Below are the code and all the weights of a small trained network. Each question names an input and a target symbol and asks about switching units off, where a switched-off unit gives its printed mean instead of its output.

import numpy as np


def w(rows, s, z=0):
    codes = np.array(rows[::2]) - 128.0
    scale = np.full(codes.shape[1], s)
    scale[-1] = z or s
    return codes * scale


def norm(h):
    return h / np.sqrt((h * h).mean(-1, keepdims=True) + 1e-5)


def f(y):
    return y / 2 * (1 + np.tanh(0.7978845608 * (y + 0.044715 * y**3)))


def softmax(a):
    e = np.exp(a - a.max(-1, keepdims=True))
    return e / e.sum(-1, keepdims=True)


def log_softmax(a):
    a = a - a.max(-1, keepdims=True)
    return a - np.log(np.exp(a).sum(-1, keepdims=True))


def net(x, mask):
    ids = ['βγεζηθλπστφψω'.index(c) for c in x.split()]
    T = len(ids)
    res = E[ids] + P[:T]
    q, k, v = (norm(res) @ M[0].T for M in (Q, K, V))
    z = softmax(np.where(np.tri(T) > 0, q @ k.T / 3**0.5, -1e9)) @ v
    res = res + np.where(mask[0], z, O[0][:, -1]) @ O[0][:, :-1]
    y = f(norm(res) @ A[0][:, :-1].T + A[0][:, -1])
    res = res + np.where(mask[1:9], y, B[0][:, -1]) @ B[0][:, :-1]
    return log_softmax(norm(res)[-1] @ U[:, :-1].T + U[:, -1])


Q, K, V, O, A, B = {}, {}, {}, {}, {}, {}
E = w([
[142,143,101,109,115,125],'β',
[138,147,101,117,106,117],'γ',
[135,135,93,107,105,109],'ε',
[142,144,102,115,111,140],'ζ',
[151,138,97,102,118,127],'η',
[145,150,121,124,83,91],'θ',
[156,105,121,94,122,161],'λ',
[126,158,148,126,73,144],'π',
[130,91,155,99,111,168],'σ',
[121,169,130,103,158,104],'τ',
[253,143,174,158,225,106],'φ',
[88,149,167,117,109,98],'ψ',
[131,88,148,100,129,86],'ω',
],0.03)
P = w([
[88,112,50,67,118,128],'0',
[117,122,80,42,129,150],'1',
[126,125,101,50,131,157],'2',
[161,154,116,60,110,125],'3',
[177,162,131,70,113,125],'4',
[185,166,149,83,123,131],'5',
[192,165,167,90,131,143],'6',
[199,169,183,112,139,150],'7',
[219,184,189,122,135,146],'8',
[252,202,202,127,140,141],'9',
],0.013)
Q[0] = w([
[254,171,103,118,155,144],'head 0',
[191,176,226,95,47,139],'head 0',
[91,130,73,245,156,50],'head 0',
],0.011)
K[0] = w([
[209,139,243,201,84,152],'head 0',
[213,143,253,148,232,123],'head 0',
[102,129,6,71,41,192],'head 0',
],0.008)
V[0] = w([
[53,202,160,167,49,203],'head 0',
[29,149,192,100,213,9],'head 0',
[149,200,59,152,175,132],'head 0',
],0.013)
O[0] = w([
[57,111,145,46,83,152,2],'head 0',
[141,124,171,95,145,65,82],'head 0',
[85,251,74,114,184,172,77],'head 0',
],0.023,0.0066)
A[0] = w([
[126,5,138,174,53,115,3],'neuron 0',
[77,125,168,62,91,116,199],'neuron 1',
[99,165,98,187,193,89,7],'neuron 2',
[120,159,63,179,131,175,53],'neuron 3',
[129,92,182,115,114,58,144],'neuron 4',
[200,115,148,121,184,180,206],'neuron 5',
[100,148,78,37,116,152,124],'neuron 6',
[55,137,124,175,188,177,12],'neuron 7',
],0.017,0.0035)
B[0] = w([
[174,148,236,133,176,176,249],'neuron 0',
[92,8,33,84,131,132,173],'neuron 1',
[253,83,125,36,141,225,177],'neuron 2',
[75,41,162,126,125,57,190],'neuron 3',
[16,169,67,119,205,70,190],'neuron 4',
[184,192,106,107,80,81,208],'neuron 5',
[165,218,185,171,92,129,160],'neuron 6',
[110,73,158,144,170,83,134],'neuron 7',
],0.014,0.013)
U = w([
[141,88,180,159,103,181,160],'β',
[138,114,164,189,198,9,19],'γ',
[60,152,89,206,149,154,240],'ε',
[140,213,138,31,124,121,68],'ζ',
[127,54,57,219,73,90,131],'η',
[97,177,127,156,49,62,142],'θ',
[94,126,76,171,177,140,155],'λ',
[84,159,106,163,155,138,156],'π',
[133,93,81,133,118,107,47],'σ',
[113,124,61,98,40,171,128],'τ',
[113,114,44,171,155,144,210],'φ',
[73,101,117,73,168,90,255],'ψ',
[122,138,100,149,147,121,90],'ω',
],0.013,0.0048)

Each question gives the input, a string of symbols that net reads in full, and the target symbol t.
The units are the heads (3 rows each of Q, K, V and O) and the neurons (one row each of A and B). Each row of codes is followed by its name. A weight is (code - 128) times the scale printed after its matrix; where a second scale follows, it is the last column's (O, A, B and U).
mask holds one flag per unit, heads first, then neurons. A switched-off unit (its flag False) gives its mean, the last column of its rows in O or B, instead of its output. The means were averaged over made-up inputs and are rounded, as every weight is.
A unit's drop is (log p(t) with every unit on - log p(t) with that unit switched off) / (log p(t) with every unit on - log p(t) with every unit switched off).
The circuit of an input: a set's keep is (log p(t) with only the set's units on - log p(t) with every unit switched off) / (log p(t) with every unit on - log p(t) with every unit switched off). Starting from all 9 units, units are removed one at a time, each time the one whose removal leaves the highest keep (on an exact tie, the one counted first), for as long as the keep stays at least 0.8.
circuit, biggest first: the units of the circuit, biggest drop first
most important unit: the unit with the biggest drop
k most important neurons: the k neurons with the biggest drops, biggest first
drop of u: that unit's drop, to one decimal
input θ σ η ε ω ζ β, target γ: circuit, biggest first -> (head 0)
input ζ γ ψ φ ζ ζ ε σ τ ψ, target ζ: circuit, biggest first -> (head 0; neuron 2)
input ω σ σ ζ λ η β, target η: 2 most important neurons -> (neuron 3; neuron 0)
input σ γ ζ π ζ λ ε, target η: circuit, biggest first -> (head 0; neuron 3)
input σ ζ θ ψ τ, target ψ: circuit, biggest first -> (head 0; neuron 1)
input η ψ π γ θ ψ ζ, target ψ: circuit, biggest first -> (head 0; neuron 4)
input σ η τ ζ σ ε λ ζ λ, target η: circuit, biggest first -> (head 0; neuron 3; neuron 0)
input σ σ π ψ θ β, target ψ: circuit, biggest first -> (head 0; neuron 4)
input ζ ζ β, target ε: circuit, biggest first -> (head 0; neuron 6; neuron 3)
input σ θ η, target β: 3 most important neurons -> (neuron 4; neuron 3; neuron 0)
input σ λ θ ε, target η: 3 most important neurons -> (neuron 3; neuron 2; neuron 0)
input σ θ θ σ η, target β: circuit, biggest first -> (head 0; neuron 0)
input β ε λ ζ η, target η: 4 most important neurons -> (neuron 3; neuron 0; neuron 4; neuron 7)
input σ λ η θ, target η: most important neuron -> (neuron 0)
input ω θ σ, target γ: 2 most important neurons -> (neuron 4; neuron 2)
input ζ ζ ψ ζ λ, target ψ: 2 most important neurons -> (neuron 4; neuron 1)
input ε θ ω ζ λ, target γ: 2 most important neurons -> (neuron 2; neuron 4)
input ζ ω ζ γ, target γ: drop of neuron 4 -> 0.1
input ζ σ ε ε, target β: drop of neuron 3 -> 0.0
input σ ψ σ ψ, target ψ: drop of head 0 -> 0.6
input θ γ ε, target θ: most important unit -> neuron 6
